Look-ups in named tables: a row name and a column name give one cell, copied from the table.

Table Somin
      Kurutuz  Nitatos  Netise  Fosil  Bapaked   Nifu  Furofa   Guve  Tumo
Vek      -157    -7831    3047   4577     2023  -4634   -3846   6658   -58
Feke    -2425    -7339    -252   1670    -6506  -1575    4422   3928  7350
Toz      7119    -5121    7579  -2237      634  -1957   -7730  -9892   496
Vori     9242    -3016   -2533  -6282    -9029     70    1678  -4380  -490
Rima     4336    -3163   -6883   5336    -4212   8422   -3184    905  4243

Guve of Vori = -4380
Nitatos of Vek = -7831
Bapaked of Vori = -9029
Nitatos of Toz = -5121
Fosil of Vek = 4577
Kurutuz of Toz = 7119
Netise of Vori = -2533
Kurutuz of Rima = 4336
Bapaked of Feke = -6506

Table Nulona
         Teb  Sopapel   Mov  Gemikaz  Ketevok   Sib   Kot
Pag     5339     4641  6315     4208     5087  3211  2992
Rigu    9450      882  5121     7561     6204  2848  3522
Nafisi  2643     1998  2901     5822     7596  4548  4192
Bor     1158     9575  2051     8794     7874  6449  5475

Sopapel of Nafisi is 1998
Kot of Pag is 2992
Kot of Nafisi is 4192
Gemikaz of Pag is 4208
Mov of Rigu is 5121
Sib of Pag is 3211
Sib of Bor is 6449
Teb of Nafisi is 2643
Sib of Rigu is 2848
Ketevok of Pag is 5087
Teb of Rigu is 9450
Which row has the largest Ketevok? Bor

Megugiz
|  | Mori | Nozi | Gumeru | Tufese | Bevisuk | Perisi | Vot | Ropi | Zof | Kilin |
|---|---|---|---|---|---|---|---|---|---|---|
| Mufen | 112 | 107 | 98 | 112 | 107 | 120 | 104 | 107 | 116 | 104 |
| Zufemo | 131 | 99 | 92 | 142 | 135 | 115 | 49 | 146 | 107 | 106 |
| Detilu | 84 | 139 | 132 | 115 | 124 | 85 | 115 | 69 | 64 | 85 |
| Ruvipaf | 127 | 103 | 85 | 118 | 123 | 122 | 71 | 146 | 114 | 101 |
| Sefir | 110 | 122 | 185 | 61 | 37 | 29 | 197 | 60 | 76 | 173 |
| Toz | 87 | 150 | 115 | 156 | 170 | 110 | 59 | 92 | 51 | 54 |
| Fepepi | 135 | 77 | 56 | 101 | 98 | 146 | 73 | 167 | 150 | 117 |
| Peman | 74 | 137 | 109 | 153 | 156 | 110 | 70 | 68 | 65 | 62 |
| Diz | 149 | 96 | 66 | 117 | 109 | 160 | 68 | 171 | 139 | 111 |
| Girot | 90 | 108 | 97 | 132 | 128 | 115 | 80 | 92 | 97 | 89 |
| Tugekif | 117 | 127 | 189 | 55 | 37 | 34 | 203 | 73 | 77 | 173 |
| Zoku | 112 | 110 | 175 | 50 | 26 | 36 | 199 | 78 | 90 | 182 |
| Vin | 82 | 148 | 124 | 167 | 187 | 76 | 40 | 86 | 32 | 50 |
| Roleku | 128 | 67 | 57 | 104 | 97 | 134 | 66 | 158 | 147 | 123 |

Mori of Mufen: 112
Zof of Detilu: 64
Tufese of Roleku: 104
Ropi of Toz: 92
Mori of Zufemo: 131
Perisi of Tugekif: 34
Ropi of Zoku: 78
Kilin of Detilu: 85
Kilin of Sefir: 173
Vot of Zoku: 199
Perisi of Zufemo: 115
Bevisuk of Peman: 156
Kilin of Toz: 54
Tufese of Peman: 153
Ropi of Roleku: 158
Tufese of Girot: 132
Which row has the largest Bevisuk? Vin

